Below are the code and all the weights of a small trained network. Each question names an input and a class and asks about switching units off, where a switched-off unit gives its printed mean instead of its output.

import numpy as np


def w(rows, s, z=0):
    codes = np.array(rows[::2]) - 128.0
    scale = np.full(codes.shape[1], s)
    scale[-1] = z or s
    return codes * scale


def f(y):
    return np.maximum(y, 0)


def log_softmax(a):
    a = a - a.max(-1, keepdims=True)
    return a - np.log(np.exp(a).sum(-1, keepdims=True))


def net(x, mask):
    res = np.array(x, float).reshape(1, 8) / 4 @ E
    y = f(res @ A[0][:, :-1].T + A[0][:, -1])
    res = res + np.where(mask, y, B[0][:, -1]) @ B[0][:, :-1]
    return log_softmax(res[-1] @ U[:, :-1].T + U[:, -1])


A, B = {}, {}
E = w([
[115,140,118,123,137,138],'x0',
[127,128,129,130,127,128],'x1',
[12,88,219,216,155,157],'x2',
[44,69,117,51,2,142],'x3',
[93,124,11,252,47,107],'x4',
[174,1,65,116,190,224],'x5',
[127,128,126,127,129,129],'x6',
[106,155,111,126,141,154],'x7',
],0.007)
A[0] = w([
[143,129,219,69,183,182,67],'n0',
[87,112,75,214,123,82,113],'n1',
[132,34,62,95,175,182,156],'n2',
[111,236,183,119,87,71,60],'n3',
[204,204,120,230,217,110,190],'n4',
[169,181,205,82,118,153,79],'n5',
[111,64,46,231,83,76,84],'n6',
[24,93,235,227,179,207,194],'n7',
[144,75,95,118,207,197,95],'n8',
[190,195,166,173,204,119,58],'n9',
[98,131,121,90,89,184,253],'n10',
[202,152,142,218,199,186,201],'n11',
[123,97,185,45,124,124,123],'n12',
[170,2,93,137,154,138,150],'n13',
[223,191,38,47,107,146,183],'n14',
[98,236,161,122,92,10,90],'n15',
[100,141,172,68,185,157,54],'n16',
[72,128,99,101,78,175,243],'n17',
[136,90,213,63,172,122,83],'n18',
[78,82,172,165,138,153,187],'n19',
],0.0071,0.0022)
B[0] = w([
[144,191,84,175,139,198,197],'n0',
[141,219,48,131,127,181,190],'n1',
[30,67,111,127,169,72,197],'n2',
[2,57,67,206,181,151,219],'n3',
[104,102,207,31,17,161,226],'n4',
[111,143,67,167,163,169,182],'n5',
[179,220,90,180,92,219,210],'n6',
[219,208,150,130,195,33,254],'n7',
[57,60,101,115,157,130,182],'n8',
[86,90,193,84,62,179,192],'n9',
[112,144,216,35,105,120,187],'n10',
[88,126,212,56,34,128,204],'n11',
[147,199,86,113,88,197,188],'n12',
[58,100,150,111,204,121,188],'n13',
[202,179,151,139,217,35,221],'n14',
[23,13,74,155,232,143,243],'n15',
[199,157,94,182,110,199,174],'n16',
[139,199,150,38,27,77,199],'n17',
[193,140,51,179,111,231,192],'n18',
[197,165,131,101,156,50,189],'n19',
],0.0055,0.0081)
U = w([
[122,144,130,125,133,128,255],'0',
[159,185,60,182,121,250,72],'1',
[33,45,105,153,198,119,77],'2',
[99,129,212,56,20,127,78],'3',
[195,190,142,136,202,2,75],'4',
],0.0094,0.0084)

Each question gives the input, the list of numbers given to net, and the class t.
The units are the neurons (one row each of A and B). Each row of codes is followed by its name. A weight is (code - 128) times the scale printed after its matrix; where a second scale follows, it is the last column's (A, B and U).
mask holds one flag per neuron, in row order. A switched-off neuron (its flag False) gives its mean, the last column of its row in B, instead of its output. The means were averaged over made-up inputs and are rounded, as every weight is.
A unit's drop is (log p(t) with every unit on - log p(t) with that unit switched off) / (log p(t) with every unit on - log p(t) with every unit switched off).
The circuit of an input: a set's keep is (log p(t) with only the set's units on - log p(t) with every unit switched off) / (log p(t) with every unit on - log p(t) with every unit switched off). Starting from the 12 units with the biggest drops (on a tie, the unit counted first), units are removed one at a time, each time the one whose removal leaves the highest keep (on an exact tie, the one counted first), for as long as the keep stays at least 0.8.
circuit, biggest first: the units of the circuit, biggest drop first
most important unit: the unit with the biggest drop
top k neurons: the k neurons with the biggest drops, biggest first
drop when u is switched off: that unit's drop, to one decimal
input [2,-2,-3,-2,-7,8,7,4], class 2: circuit, biggest first -> [n2]
input [5,-3,-4,1,-1,-1,-2,2], class 4: circuit, biggest first -> [n14 n4]
input [2,-1,4,-6,-8,8,-6,-3], class 1: top 2 neurons -> [n18 n0]
input [4,8,-4,5,-1,-8,-3,-1], class 2: circuit, biggest first -> [n15 n3]
input [-4,-4,0,-3,8,-7,-2,-4], class 1: top 3 neurons -> [n6 n1 n2]
input [-4,0,8,-3,6,-7,3,1], class 4: top 3 neurons -> [n7 n19 n18]
input [8,-8,8,-8,0,-8,-2,-5], class 2: top 3 neurons -> [n15 n3 n17]
input [4,5,8,5,3,6,-7,3], class 4: circuit, biggest first -> [n7 n19]
input [1,6,3,-8,-1,7,8,-2], class 3: top 2 neurons -> [n11 n4]
input [4,5,5,5,-8,3,4,6], class 1: circuit, biggest first -> [n18 n0]
input [-8,5,8,8,3,7,1,-5], class 3: top 2 neurons -> [n17 n15]
input [1,8,-3,8,4,4,0,6], class 3: top 3 neurons -> [n17 n10 n15]
input [1,-6,7,-8,-5,-6,8,1], class 3: top 4 neurons -> [n4 n9 n11 n14]
input [-2,-1,-6,5,-3,4,7,-1], class 4: most important unit -> n14
input [1,3,-5,-6,5,4,-8,-3], class 3: circuit, biggest first -> [n4 n11]
input [-1,3,0,6,-7,7,5,-2], class 1: top 3 neurons -> [n18 n12 n0]
input [-4,-3,8,-5,-4,5,-1,-4], class 4: top 2 neurons -> [n7 n19]
input [2,-4,2,-8,-6,-5,-8,1], class 3: top 2 neurons -> [n4 n9]
input [-5,5,3,-4,7,-7,0,2], class 1: top 3 neurons -> [n6 n1 n2]
input [-4,-8,-7,7,6,8,0,-5], class 2: top neuron -> [n2]
input [4,-4,1,8,8,-6,-6,7], class 1: top 4 neurons -> [n6 n1 n4 n11]
input [0,2,-6,4,-1,-7,-8,4], class 2: top 3 neurons -> [n15 n3 n7]
input [-2,1,-5,-3,-8,3,1,1], class 1: drop when n0 is switched off -> 0.2
input [2,3,4,-1,0,-6,4,-2], class 2: drop when n14 is switched off -> 0.1
input [6,-1,-3,0,1,-5,-1,3], class 2: drop when n3 is switched off -> 0.2
input [-6,4,8,5,-1,-5,7,4], class 4: drop when n4 is switched off -> 0.1
input [-7,-3,-8,6,-4,-3,4,5], class 4: circuit, biggest first -> [n14]
input [7,6,6,1,1,-3,1,-4], class 4: circuit, biggest first -> [n7 n19]
